Table B holds the same points as the rows below and some others, measured another way and shuffled. Each row below is followed by which row of B it is.
B:
1: [  96   76   51   32  -68  267  -54  -71  159  -16  -55   77  166  -54
  -30  -72  -27   65 -284   45  -21]
2: [  70  212  105  114 -125  -57  -70 -191  164 -116  -94  -12  120   58
  -21  -40  -10   98 -125  -19 -116]
3: [  64  200  200   -6  135   87   81    4  184   87   10  311 -123 -162
 -118  -11    8  164 -131  -76  -49]
4: [   5  415  145   64  -26  350  119 -199  364   97   32  291  -70 -180
 -146  -83  113  288 -375 -155 -107]
5: [-139  -89   35  100 -114  -62  -52 -124  -86 -168  -66 -156  139   70
   38  -28   37  -30  102   -1  146]
6: [ -20   91   97   89   38  -40   -4  -34   66 -105  -54    5  -55   28
  -15   30   64   37  -25  -59  -24]
7: [-197  140  -38  196  -91   28   46 -180   78 -117   17  -95  -13  -11
    5   34   23  110 -125 -131   41]
8: [ -29 -346   46   -2  119 -320 -124  170 -228 -195 -110 -159   63  101
   89  100 -111 -183  266  125  154]
9: [ -35  162   18  461 -133 -374   21  -44 -335 -214   36 -174  -99  204
  101   69    0 -124  254 -213   21]
10: [  46   79  -42  188  -14  -30  -98    5   60 -228 -105 -203   -1  174
   74   86   38  -60 -158  -23 -126]
11: [  20 -105  -85  224 -234 -233 -201 -113 -144 -285 -123 -348  311  216
  143   17 -165 -133   23   93   25]
12: [  44  -41  104   94  154  -46   24  176 -133  -54   -7   88 -132    0
    6   54   23  -79   88  -52   60]
13: [-220 -317   75   53  152 -328  -19  136 -296 -228  -65 -193 -116  113
   71  114   87 -172  426  -14  238]
14: [ 328  113  203  329  -76 -201  -64  124 -377 -114  -47   51   12  215
   56  -65   38 -234  262  -78  -31]
15: [-180 -420  -80  119 -213 -121 -137  -59 -380 -211  -51 -313  367   93
  138  -48 -135 -200  253  121  370]
16: [ 218  100   96  198  -50  -92  -71   48 -107  -77  -47   48   73   79
   29  -18  -88  -80  -17   -8  -63]
17: [  69   12  -18  115   42  -88  -94   53   50 -158  -84 -102   26   81
   57   92  -93  -39 -135   29  -85]
18: [ -26  112   67   77   -3   92    0  -76  127  -77  -46   14   -9   -2
  -28   -2   71   71 -135  -52  -25]
19: [ 299  189    7  286 -123 -192 -164   -1  -18 -184 -101 -111  136  201
   86   35 -168  -93 -152   17 -228]
20: [  14 -141   52  182    7 -341  -66  100 -299 -161  -33 -102   25  103
   84   64 -127 -162  261   -1  113]
21: [ -67 -184   41   87   79 -119  -27  116 -198 -129  -28  -75  -14   41
   53   58  -16 -121  164    1  155]
22: [-277 -171  -89  -28  101  240   35   11  103  -74    5  -75  -18 -119
    6   74   27   63 -181   -2  180]
23: [ -24 -100   30   94  -87   21  -67  -38  -99 -111  -50  -75  161   30
   37  -38  -34  -54   20   33  125]
24: [-145   11  -56   78   79   67   16   -2  125  -97   -9  -58  -67  -47
   10  101  -21   71 -190  -47   17]
25: [  62   26  100  -92  -42  360  -26  -97  220   82  -32  208  215 -185
  -85 -125  -58  145 -300   84   55]
26: [ -49  -20    9   21   23  -19  -52  -42  120 -101  -65  -44   67  -24
    5   50  -78   60 -134   40    3]
27: [ -28  161   44  314 -143    3   20  -96 -153 -136   10  -80  -10  112
   38  -32  110  -50   49 -162   38]
28: [  19  385  250  -19   42  202  116 -186  371  108   -2  351 -100 -188
 -179  -81  119  304 -243 -130 -111]
29: [ -15  -27   96   78   70 -142  -42   41  -39 -157  -88  -65  -51   89
   20   52   64  -52   96  -20    9]
30: [ 155  118  156  -10  225   57   37  159  145   57  -13  283 -156 -118
  -78   49  -48   73 -160  -22  -89]
31: [   2   45  -18   60   27  -10  -60  -27  160 -108  -63  -51   49   -2
   15   73 -104   61 -218   27  -71]
32: [ -43   89  105   11  -43   23   -7 -147  154  -25  -37   87   93  -86
  -54  -39  -44  138 -103   -2   24]
33: [ -15  -54   51  145   19 -109  -40   52 -143 -154  -52  -97  -11   98
   50   41   32 -100  107  -31   61]
34: [-58 -80  80 -54  88  84 -36  11  97 -93 -91  -4  15 -17 -23  12  74  25
 -52  39  57]
35: [-134  195  -45  213  -50   51   58 -124  105  -82   38  -36  -61  -35
    0   56  -15  116 -197 -142  -17]
36: [-130 -178   26  -12   45   35  -20   13  -34  -74  -31  -27   68  -61
   11   18  -33   -4   15   39  174]
37: [ -15  -28   99 -102   34   71  -12  -63  171   54  -24  183  137 -195
  -73  -32 -169  152 -156   78   74]
38: [ 159   58   33  212  -16 -153  -92   69  -94 -152  -65  -70   33  134
   67   49  -86 -106  -23   -5  -83]
39: [-178 -122   50   19   58  -11   10   -7  -33 -107  -36  -55  -19  -20
    3   32   63    0   77  -19  155]
40: [-103  -12   29  162 -120   66   -3  -99 -105 -108  -11  -78   90   25
   25  -45   53  -20   32  -61  142]
41: [ -94  -46   42   48  -22  -74  -42  -80   34 -124  -63  -72   75    8
   10   20  -28   31   -4   15   66]
42: [  31  -31   45   18  292   81   58  259   39   15   21  171 -225 -110
  -26  126  -38   -5 -129  -40    1]
43: [ -66  132   34   34  -34  163    7 -145  237  -34  -27   50   57  -91
  -51  -12  -12  161 -262  -25  -18]
44: [ -27   -9   47  151 -106   43  -27  -65 -105  -90  -18  -37  115   24
   22  -51    5  -31   17  -32  109]
45: [-164 -138  122 -131   86   83  -10  -48  114  -76  -91   15   35  -65
  -50  -16  113   69   27   45  146]
46: [ 151  360  243  -21  120  207   82  -54  350  114  -17  385 -132 -167
 -162  -52   79  241 -282  -92 -171]
47: [ -41  345   96  179    4   99   54 -137  228 -126  -52    0 -181   68
  -47   26  246  126 -181 -191 -164]
48: [-212 -389  -66  132   56 -484 -101  118 -361 -293  -64 -344   27  156
  155  166 -137 -219  378   54  233]
49: [ 184  411  130  221  -87  -62  -31 -149  204  -93  -74   67  -19   87
  -37  -11   19  112 -204 -109 -259]
50: [ -88  -98   10   11  101  -11  -34   49   51 -122  -64  -62  -24   -1
   17   82   -9   -1  -59   21   47]
51: [  -6 -241   49  143   85 -332  -65  184 -343 -173  -42 -119  -13  113
   96   91  -91 -210  313   23  156]
52: [ 195  208   86  198  -86 -193 -101  -71   54 -125  -87  -10   87  105
   25   15 -116    9  -99  -10 -173]
53: [ 119  170  -68  223    0  -78 -100   14  135 -192  -86 -150  -14  142
   67  124  -84  -16 -275  -26 -221]
54: [ 170  382  -40  287 -182  146  -62 -164  225 -108  -45  -46   97   80
   19   -7  -55   91 -438  -80 -254]
55: [ -69  102   17  323  -73 -231   17  -38 -202 -174   15 -130  -75  127
   67   61   12  -71  148 -156   37]
56: [-160  -25   94   -2   45  116   54  -57   49  -34  -10   65  -23  -91
  -47  -15   91   79   -3  -50  144]
57: [-216 -181   21  -35   62  -44  -22  -28   19 -135  -61 -108   28  -25
   12   53   18   21   51   31  162]
58: [ -36  -34   56   70   41 -213  -39    2  -15 -106  -44  -23   15    1
   14   68 -115   13   48   10   35]
59: [-130  187  -62  232 -120  168   32 -165   99 -118   11 -103    3   18
   16   13   71   85 -229 -137   -8]
60: [-105  350  -27  285 -132  161   91 -213  151  -50   63   13  -59  -37
  -23    2   51  167 -272 -214  -60]
61: [ 192  365  187   33   10  217    9 -110  351   47  -59  266   -8  -82
 -118  -70   53  199 -345  -53 -213]
62: [ 263  821  187  317  -85  396  194 -198  379  206  131  499 -187 -186
 -176 -112   61  336 -550 -317 -329]
63: [-110 -379   71  -35  157 -188  -62  184 -251 -158  -76 -109    2   46
   62   72   -1 -174  303   81  239]
64: [-142  -24   80   35   53    6   40  -31   10  -61   -9   34  -46  -55
  -28   16   50   50   36  -56  117]
65: [  22 -250   30   51  109 -174  -92  184 -200 -153  -73  -99   31   80
   77   79  -82 -170  149   79  111]
66: [ -39 -141   14   81  -19  -67  -80   17 -101 -158  -72 -129  103   72
   60   22  -32  -82   54   42  100]
67: [-421  -51  -73 -116   61  239   72 -196  360  -56   -7  -55   -9 -203
  -63   67   39  260 -288  -22  137]
68: [-169  -74    6   24   30   -1  -10  -51   58 -113  -41  -73   21  -33
    4   47   -3   49  -42   -3   96]
69: [ 161  236  -43  222 -138   17 -120 -108  171 -156  -88 -108  135  113
   47   25 -108   35 -336   -4 -216]
70: [ 112 -242   59   44 -115 -260 -206    1 -192 -172 -137 -147  337  114
   84  -31 -215 -153  158  190  103]
71: [  79 -265   55    7  228 -161  -53  303 -199  -58  -29   52  -49  -17
   48  108 -160 -153  120   84  109]
72: [ 299   59   77  229  -81 -141 -155   76 -146 -164 -110  -76  134  204
   82  -10  -77 -170    2   40 -118]

[ 160 -182  169 -177 -147   21    0 -257 -105  147 -255  203 -119  149
  202  177 -178 -543  249   77 -247  -95  422  154  110 -395] | 10
[ 205  287 -331  203 -585   13  166 -253  328 -393 -398  467   78 -146
  175 -111   49 -449  223 -320  145 -122 -393  -74  258   69] | 19
[-271  159 -205 -287  358   34  145 -166 -136  292  226  413  -81  106
 -264 -296   53 -174  280  -26 -211 -129  -39  -82 -247  325] | 34
[ 213   66   24   26 -354   46 -152  -89   30 -139 -249  -74   -7   43
  214  140   47 -131  100   -1  -17 -112   22    5  210 -290] | 38
[-159  205   92 -193  335  160  -19    6 -210  304  338  214 -161  124
 -157 -180   98   47  306  164 -122 -149  209   66 -135  107] | 45
[ -70 -197 -101  -61    7  108 -181   29 -203  131   92 -378   60   89
 -137   59  219  276 -174  196 -194   40    0 -158  -87  -12] | 64
[ 195 -124  119  -49 -254  138 -218   10 -164   17 -104 -291 -126  146
  250  279   50  -24   66  228  -57 -105  284  154  287 -450] | 1
[-189 -351 -730 -211  -48  149   43   58 -287  111  258 -450 -211  169
    1  127  257  208 -172  288  -16  -69 -242   22  289  145] | 8
[ -51 -403 -238 -164  -65  120 -176   40 -303  152   63 -564  -33  181
  -17  227  189  203 -225  287 -206   16   74  -47  113 -177] | 21
[ 172  -47  -43   22 -268   56  -72  -85  -19  -51  -74  -97 -159   25
  225  139   54  -34   55  161   47  -73   16   42  180 -140] | 31
[-136  144 -218 -253  219  -18   54 -132 -110  191  216  164 -250  105
  -10 -126   46  -18  219   92  -34 -168 -125  -36  -84  235] | 65
[ -32  287  340   -3   96  235 -155   39 -117  147   52  233  150   75
 -222 -174  132  -41  303  -17 -219 -101  332   15 -111 -154] | 13
[  69  231   68  -42   98  112    5   -8  -80  135  381  129 -492   23
  236  -23   58  175  305  353  249 -192   80  206   96  132] | 25
[  50 -258 -213   22 -267   59 -206  -14 -105  -53 -113 -512   97   51
   14  173  215  232 -277  132 -120   52 -147 -193   65 -117] | 15
[  78  -72 -521  128 -468   -1  215 -257  192 -233 -251  213   30 -108
   91  -43   96 -306  -18 -138   55   -8 -424 -137  171  209] | 11
[ -91  199 -810   86 -308  114  218  -32  118 -247  123  114 -124  -88
   30 -181  298   77   55  -60  287 -138 -679  -80  297  471] | 70
[ 294  -47  -10   -4 -468  143 -129  -28  -57 -139 -225 -147 -186  116
  416  307    3 -226  174  142   70 -179  207  257  516 -500] | 72
[ -99 -149 -399 -163  -58  105 -186   96 -237   45  126 -538  -56  161
  -17  123  268  334 -167  197  -65  -75 -183  -85  158  -28] | 30
[  86   10 -158  327 -268    5  184 -252  243 -124   -3  283  -15 -284
  -29 -185  147   34  -79   33  128  137 -379 -259 -209  488] | 62
[  23   94    9  274 -163   56  216 -283  227  -37  -83  575  166 -245
 -211 -308   90 -225   83 -130  -75  128 -166 -244 -322  399] | 7
[ -74  104 -299   32 -115  127   36  -30   -8  -43   67   69   37  -15
 -114 -142  224   59   50  -16   -7  -58 -237 -109   39  199] | 51
[-112  193  -71  -53  141  -19   82 -207   30  118   72  349   25  -36
 -205 -275   79  -60  147  -68 -125  -35 -168 -220 -318  340] | 5
[  11  267   84   91  -69  162   81 -102   49   24   14  469   39  -51
 -110 -221   91 -209  310  -66  -49  -78   73    9  -49   89] | 6
[-128  164  -22   43   45  192   58  -69  -30   98   53  344  190  -16
 -320 -276  177 -112  175  -96 -200  -12   27 -111 -174  173] | 39
[  87 -479 -579  -86 -462  -94   24 -255  -13 -137 -371 -333   35   63
  168  261   48 -230 -286    6 -147   49 -310 -183  212  -97] | 69
[ -63  197   65 -105  198   -4  130 -230    0  205  145  492 -163  -14
  -74 -230  -27 -184  306   44  -80  -91   35  -50 -251  266] | 18
[ 104  267   34  125 -231  106  -60  -64   86 -122 -105  181   66  -48
   16  -94  132  -61  183  -80   18  -96  -72  -59   46  -19] | 26
[-134  -98 -385  -98  108   38  260 -190  -60  185  288  251 -300  -13
  -19 -131   68  -52   95  200   46  -31 -179  -12  -64  441] | 23
[  37  100   -7   17  148  159   59   43 -129  195  594   -1 -628  -24
  233    1  128  398  191  552  353 -133   39  227   84  305] | 3
[ -30  396 -205   85   47  -10  189 -174  177  -22  261  456 -258 -161
   10 -314  122   94  242   30  253 -114 -404 -114 -159  578] | 20
[  54   53  176  -60   -1  188 -117   14 -168  146   98   17 -115  113
   42   42   74  -27  217  187  -87 -111  315  144   93 -204] | 42
[ -65  -57 -277  -16 -155  134   63  -90  -51    8  -51   97   90   33
 -120  -71  152 -161   50  -36 -140  -27  -83  -68   66   51] | 66
